Here is a tiny trained network, its code and every weight. The questions are about switching its units off for an input and a class, where a switched-off unit gives its printed mean instead of its output.

import numpy as np


def w(rows, s, z=0):
    codes = np.array(rows[::2]) - 128.0
    scale = np.full(codes.shape[1], s)
    scale[-1] = z or s
    return codes * scale


def norm(h):
    return h / np.sqrt((h * h).mean(-1, keepdims=True) + 1e-5)


def f(y):
    return np.maximum(y, 0)


def log_softmax(a):
    a = a - a.max(-1, keepdims=True)
    return a - np.log(np.exp(a).sum(-1, keepdims=True))


def net(x, mask):
    res = np.array(x, float).reshape(1, 3) / 4 @ E
    u = 0
    for l in range(3):
        y = f(norm(res) @ A[l][:, :-1].T + A[l][:, -1])
        res = res + np.where(mask[u : u + 10], y, B[l][:, -1]) @ B[l][:, :-1]
        u += 10
    return log_softmax(norm(res)[-1] @ U[:, :-1].T + U[:, -1])


A, B = {}, {}
E = w([
[46,223,112,164,26,198,91,184,120,101,14,150],'x0',
[178,161,40,184,133,135,216,113,67,129,115,161],'x1',
[56,154,117,250,207,141,105,179,167,226,118,103],'x2',
],0.0019)
A[0] = w([
[152,87,122,164,191,92,126,112,131,182,175,94,74],'L0N0',
[122,147,121,77,95,126,119,113,92,77,129,146,122],'L0N1',
[162,150,3,163,135,143,209,109,78,138,124,151,156],'L0N2',
[121,136,151,104,105,146,109,116,151,89,125,140,8],'L0N3',
[129,85,158,99,147,76,104,114,171,138,169,100,73],'L0N4',
[183,95,138,81,133,101,155,68,132,89,178,138,204],'L0N5',
[118,158,104,113,63,170,94,147,116,96,91,151,53],'L0N6',
[93,120,112,194,189,148,120,160,167,225,123,114,158],'L0N7',
[140,126,107,116,113,126,143,116,105,129,118,135,20],'L0N8',
[95,180,124,140,73,195,105,161,111,91,28,127,174],'L0N9',
],0.0036,0.0016)
B[0] = w([
[206,109,171,129,81,133,174,81,188,63,102,123,191],'L0N0',
[164,103,188,130,146,105,175,89,182,105,145,118,177],'L0N1',
[154,146,84,158,166,76,193,155,128,120,79,253,238],'L0N2',
[159,74,92,129,129,125,147,124,135,224,166,117,144],'L0N3',
[163,195,151,133,158,194,190,175,60,127,87,126,177],'L0N4',
[38,128,100,144,104,137,48,155,60,188,101,131,222],'L0N5',
[166,114,194,142,172,136,174,110,192,120,139,117,191],'L0N6',
[94,160,163,179,64,83,92,76,107,125,226,78,217],'L0N7',
[115,149,130,122,125,131,96,113,129,96,106,144,137],'L0N8',
[167,203,150,74,64,129,78,178,145,181,131,160,253],'L0N9',
],0.0035,0.005)
A[1] = w([
[82,20,44,189,165,45,197,46,70,76,169,137,35],'L1N0',
[71,177,107,152,144,132,95,181,124,132,95,136,53],'L1N1',
[73,160,22,148,133,82,127,187,101,166,116,163,67],'L1N2',
[98,113,106,192,139,54,202,39,231,79,194,109,4],'L1N3',
[142,139,9,97,193,152,182,175,106,131,74,182,151],'L1N4',
[69,7,135,125,140,196,86,61,78,80,165,2,38],'L1N5',
[153,183,125,129,30,146,132,121,97,75,85,152,171],'L1N6',
[129,124,144,215,201,113,147,161,155,141,129,92,71],'L1N7',
[137,177,123,136,130,168,122,182,232,161,49,165,68],'L1N8',
[111,33,94,48,233,164,119,175,39,97,64,146,122],'L1N9',
],0.0032,0.0017)
B[1] = w([
[81,80,99,173,114,74,53,138,223,118,96,145,213],'L1N0',
[133,109,110,125,132,94,120,97,97,155,145,128,163],'L1N1',
[165,85,125,109,135,177,145,128,110,145,165,74,193],'L1N2',
[136,151,137,107,191,135,149,253,151,130,52,157,179],'L1N3',
[101,100,152,81,77,160,52,95,163,105,145,62,224],'L1N4',
[80,155,162,110,184,160,201,177,55,160,126,76,176],'L1N5',
[106,95,117,141,202,124,143,117,122,123,148,97,252],'L1N6',
[140,169,154,129,126,114,164,122,153,70,125,138,163],'L1N7',
[126,56,96,125,157,106,146,81,84,103,150,111,229],'L1N8',
[102,109,87,127,122,142,69,168,88,158,73,135,200],'L1N9',
],0.0049,0.0033)
A[2] = w([
[108,171,169,140,192,174,211,121,144,66,166,82,25],'L2N0',
[143,190,49,190,131,134,162,117,34,162,159,143,3],'L2N1',
[136,105,81,188,199,154,190,159,56,108,102,141,152],'L2N2',
[142,148,204,112,105,182,110,108,148,94,149,87,135],'L2N3',
[105,95,70,131,88,159,38,132,132,156,119,160,47],'L2N4',
[137,160,104,228,128,74,150,96,166,133,142,180,34],'L2N5',
[130,101,119,6,140,181,141,107,126,116,90,119,153],'L2N6',
[161,131,133,90,199,107,252,156,98,106,68,172,95],'L2N7',
[125,205,144,194,147,134,239,148,113,155,167,109,86],'L2N8',
[178,124,64,127,122,111,187,84,146,82,91,219,85],'L2N9',
],0.0037,0.0026)
B[2] = w([
[119,56,145,148,184,145,233,117,95,53,151,68,163],'L2N0',
[174,77,118,56,61,117,234,79,108,188,158,229,191],'L2N1',
[108,106,173,77,102,110,85,172,206,168,170,74,228],'L2N2',
[110,114,71,122,147,92,130,61,162,84,171,107,221],'L2N3',
[135,97,102,144,167,73,152,4,104,36,150,120,196],'L2N4',
[149,133,106,81,113,134,166,218,173,253,87,186,208],'L2N5',
[207,140,115,157,120,199,132,210,191,149,95,170,251],'L2N6',
[64,215,82,205,100,138,60,120,82,78,88,148,219],'L2N7',
[144,48,94,47,140,146,181,17,49,65,135,145,224],'L2N8',
[103,183,191,162,162,155,121,117,50,103,131,78,244],'L2N9',
],0.0037,0.0028)
U = w([
[115,97,152,83,150,182,93,203,67,183,95,94,200],'0',
[121,45,69,137,138,102,59,77,119,80,90,142,182],'1',
[197,119,163,65,103,170,103,134,249,104,136,136,2],'2',
[155,220,130,163,121,183,118,125,77,68,82,161,142],'3',
[108,106,181,143,182,125,208,98,104,82,169,66,165],'4',
[134,135,117,197,165,76,157,192,213,145,88,171,47],'5',
[71,193,141,141,98,88,43,81,151,159,185,85,118],'6',
[142,128,99,110,86,121,196,93,88,201,163,182,151],'7',
],0.012,0.00067)

Each question gives the input, the list of numbers given to net, and the class t.
The units are the neurons (one row each of A and B). Each row of codes is followed by its name. A weight is (code - 128) times the scale printed after its matrix; where a second scale follows, it is the last column's (A, B and U).
mask holds one flag per neuron, layer by layer. A switched-off neuron (its flag False) gives its mean, the last column of its row in B, instead of its output. The means were averaged over made-up inputs and are rounded, as every weight is.
A unit's drop is (log p(t) with every unit on - log p(t) with that unit switched off) / (log p(t) with every unit on - log p(t) with every unit switched off).
The circuit of an input: a set's keep is (log p(t) with only the set's units on - log p(t) with every unit switched off) / (log p(t) with every unit on - log p(t) with every unit switched off). Starting from the 12 units with the biggest drops (on a tie, the unit counted first), units are removed one at a time, each time the one whose removal leaves the highest keep (on an exact tie, the one counted first), for as long as the keep stays at least 0.8.
units of the circuit, in order: the units of the circuit, biggest drop first
unit that matters most: the unit with the biggest drop
k most important neurons: the k neurons with the biggest drops, biggest first
top k neurons in layer l: the k neurons of layer l with the biggest drops, biggest first
drop when u is switched off: that unit's drop, to one decimal
input [-4,-6,-1], class 0: unit that matters most -> L0N7
input [2,1,8], class 7: 3 most important neurons -> [L1N4, L1N0, L2N8]
input [-8,8,0], class 1: units of the circuit, in order -> [L0N5, L1N0]
input [7,-6,-1], class 2: units of the circuit, in order -> [L0N5, L0N6]
input [-4,1,-5], class 1: units of the circuit, in order -> [L0N9, L1N0]
input [7,5,1], class 7: 2 most important neurons -> [L0N9, L2N1]
input [-2,-2,0], class 0: units of the circuit, in order -> [L0N5, L0N4]
input [0,8,-6], class 1: 2 most important neurons -> [L0N9, L1N4]
input [1,6,-6], class 3: 4 most important neurons -> [L2N9, L0N1, L2N6, L1N8]
input [7,-5,1], class 6: top 2 neurons in layer 0 -> [L0N0, L0N9]
input [-6,-1,-7], class 0: 3 most important neurons -> [L0N2, L0N5, L1N5]
input [8,-1,1], class 6: top 2 neurons in layer 0 -> [L0N9, L0N2]
input [0,0,-8], class 0: top 4 neurons in layer 0 -> [L0N2, L0N5, L0N9, L0N7]
input [8,-1,5], class 6: 2 most important neurons -> [L0N2, L0N9]
input [8,0,-5], class 2: most important neuron -> [L0N2]
input [0,-2,0], class 0: 3 most important neurons -> [L0N7, L0N6, L1N0]
input [0,0,1], class 4: 3 most important neurons -> [L0N2, L0N9, L0N7]
input [-8,-3,0], class 0: top 3 neurons in layer 0 -> [L0N5, L0N7, L0N6]
input [2,-2,0], class 2: 3 most important neurons -> [L0N2, L0N7, L0N5]
input [6,-1,7], class 6: units of the circuit, in order -> [L0N7]
input [-8,3,-1], class 1: 2 most important neurons -> [L0N5, L0N7]
input [-1,-7,4], class 4: drop when L0N9 is switched off -> 1.1
input [-3,2,-7], class 1: drop when L0N9 is switched off -> 0.3
